Here is a tiny trained network, its code and every weight. The questions are about switching its units off for an input and a class, where a switched-off unit gives its printed mean instead of its output.

import numpy as np


def w(rows, s, z=0):
    codes = np.array(rows[::2]) - 128.0
    scale = np.full(codes.shape[1], s)
    scale[-1] = z or s
    return codes * scale


def f(y):
    return y / 2 * (1 + np.tanh(0.7978845608 * (y + 0.044715 * y**3)))


def log_softmax(a):
    a = a - a.max(-1, keepdims=True)
    return a - np.log(np.exp(a).sum(-1, keepdims=True))


def net(x, mask):
    res = np.array(x, float).reshape(1, 7) / 4 @ E
    y = f(res @ A[0][:, :-1].T + A[0][:, -1])
    res = res + np.where(mask, y, B[0][:, -1]) @ B[0][:, :-1]
    return log_softmax(res[-1] @ U[:, :-1].T + U[:, -1])


A, B = {}, {}
E = w([
[51,117,190,47,60,131,116,134,137,122,186],'x0',
[92,232,89,138,230,84,77,129,77,94,70],'x1',
[103,182,158,128,52,247,221,139,103,133,141],'x2',
[129,97,162,118,133,139,155,136,36,129,122],'x3',
[154,160,87,56,124,66,101,129,154,53,101],'x4',
[107,112,130,219,114,102,100,162,84,132,73],'x5',
[135,167,132,134,96,139,156,214,18,110,167],'x6',
],0.011)
A[0] = w([
[122,70,177,95,117,125,132,47,245,134,160,193],'n1',
[115,181,111,117,153,196,158,15,130,156,150,118],'n2',
[97,47,163,209,126,173,132,88,155,219,142,120],'n3',
[123,148,174,99,168,170,134,141,150,128,126,15],'n4',
[141,122,98,96,99,137,123,75,202,142,97,56],'n5',
[130,44,142,40,119,81,106,145,128,160,179,87],'n6',
[141,194,68,85,131,97,121,125,105,63,91,2],'n7',
[97,123,119,219,131,76,61,166,161,124,100,153],'n8',
],0.011,0.0049)
B[0] = w([
[35,93,126,80,123,88,61,193,134,107,121,251],'n1',
[151,169,121,144,113,88,157,73,92,127,250,183],'n2',
[210,111,178,200,115,156,161,244,191,121,144,224],'n3',
[138,168,118,121,129,123,154,114,168,131,220,136],'n4',
[49,100,176,89,145,94,121,114,77,139,107,183],'n5',
[116,98,116,69,95,47,122,85,124,139,124,187],'n6',
[159,60,88,199,123,134,101,145,160,145,129,189],'n7',
[136,157,82,74,156,68,107,73,132,130,133,209],'n8',
],0.012,0.018)
U = w([
[131,76,140,167,156,158,106,141,171,125,92,115],'0',
[67,125,135,78,146,99,99,117,114,121,131,253],'1',
[141,156,89,138,169,105,115,71,149,125,138,63],'2',
[119,153,186,134,88,253,195,153,116,126,168,67],'3',
],0.015,0.0049)

Each question gives the input, the list of numbers given to net, and the class t.
The units are the neurons (one row each of A and B). Each row of codes is followed by its name. A weight is (code - 128) times the scale printed after its matrix; where a second scale follows, it is the last column's (A, B and U).
mask holds one flag per neuron, in row order. A switched-off neuron (its flag False) gives its mean, the last column of its row in B, instead of its output. The means were averaged over made-up inputs and are rounded, as every weight is.
A unit's drop is (log p(t) with every unit on - log p(t) with that unit switched off) / (log p(t) with every unit on - log p(t) with every unit switched off).
The circuit of an input: a set's keep is (log p(t) with only the set's units on - log p(t) with every unit switched off) / (log p(t) with every unit on - log p(t) with every unit switched off). Starting from all 8 units, units are removed one at a time, each time the one whose removal leaves the highest keep (on an exact tie, the one counted first), for as long as the keep stays at least 0.8.
circuit, biggest first: the units of the circuit, biggest drop first
most important unit: the unit with the biggest drop
k most important neurons: the k neurons with the biggest drops, biggest first
drop of u: that unit's drop, to one decimal
input [-8,-4,-8,7,1,4,8], class 2: 2 most important neurons	[n1 n5]
input [5,7,7,-2,3,6,3], class 0: most important unit	n7
input [-2,-1,1,0,6,4,2], class 2: 3 most important neurons	[n3 n1 n5]
input [7,1,0,2,-2,5,5], class 3: 3 most important neurons	[n1 n8 n5]
input [-4,3,-6,7,-2,2,-8], class 2: 2 most important neurons	[n8 n1]
input [-4,-7,-7,-8,0,6,5], class 2: 2 most important neurons	[n8 n1]
input [1,7,8,-8,0,-2,4], class 3: 2 most important neurons	[n8 n6]
input [5,3,2,0,-3,5,0], class 3: 2 most important neurons	[n1 n6]
input [-6,0,-7,4,1,-5,-1], class 2: 3 most important neurons	[n1 n3 n5]
input [-2,6,6,-2,-2,-3,-3], class 2: 2 most important neurons	[n3 n2]
input [7,0,3,8,-1,1,1], class 3: 3 most important neurons	[n1 n8 n5]
input [1,2,7,-1,-1,5,-8], class 3: 2 most important neurons	[n3 n2]
input [4,-6,7,-1,0,-8,0], class 1: drop of n1	1.1
input [-4,3,5,3,4,-7,-5], class 2: circuit, biggest first	[n2]
input [3,6,1,0,2,-2,7], class 0: drop of n8	0.2
input [3,5,6,7,8,5,-1], class 0: drop of n7	0.3
input [5,5,3,-5,-4,1,5], class 3: drop of n8	0.3
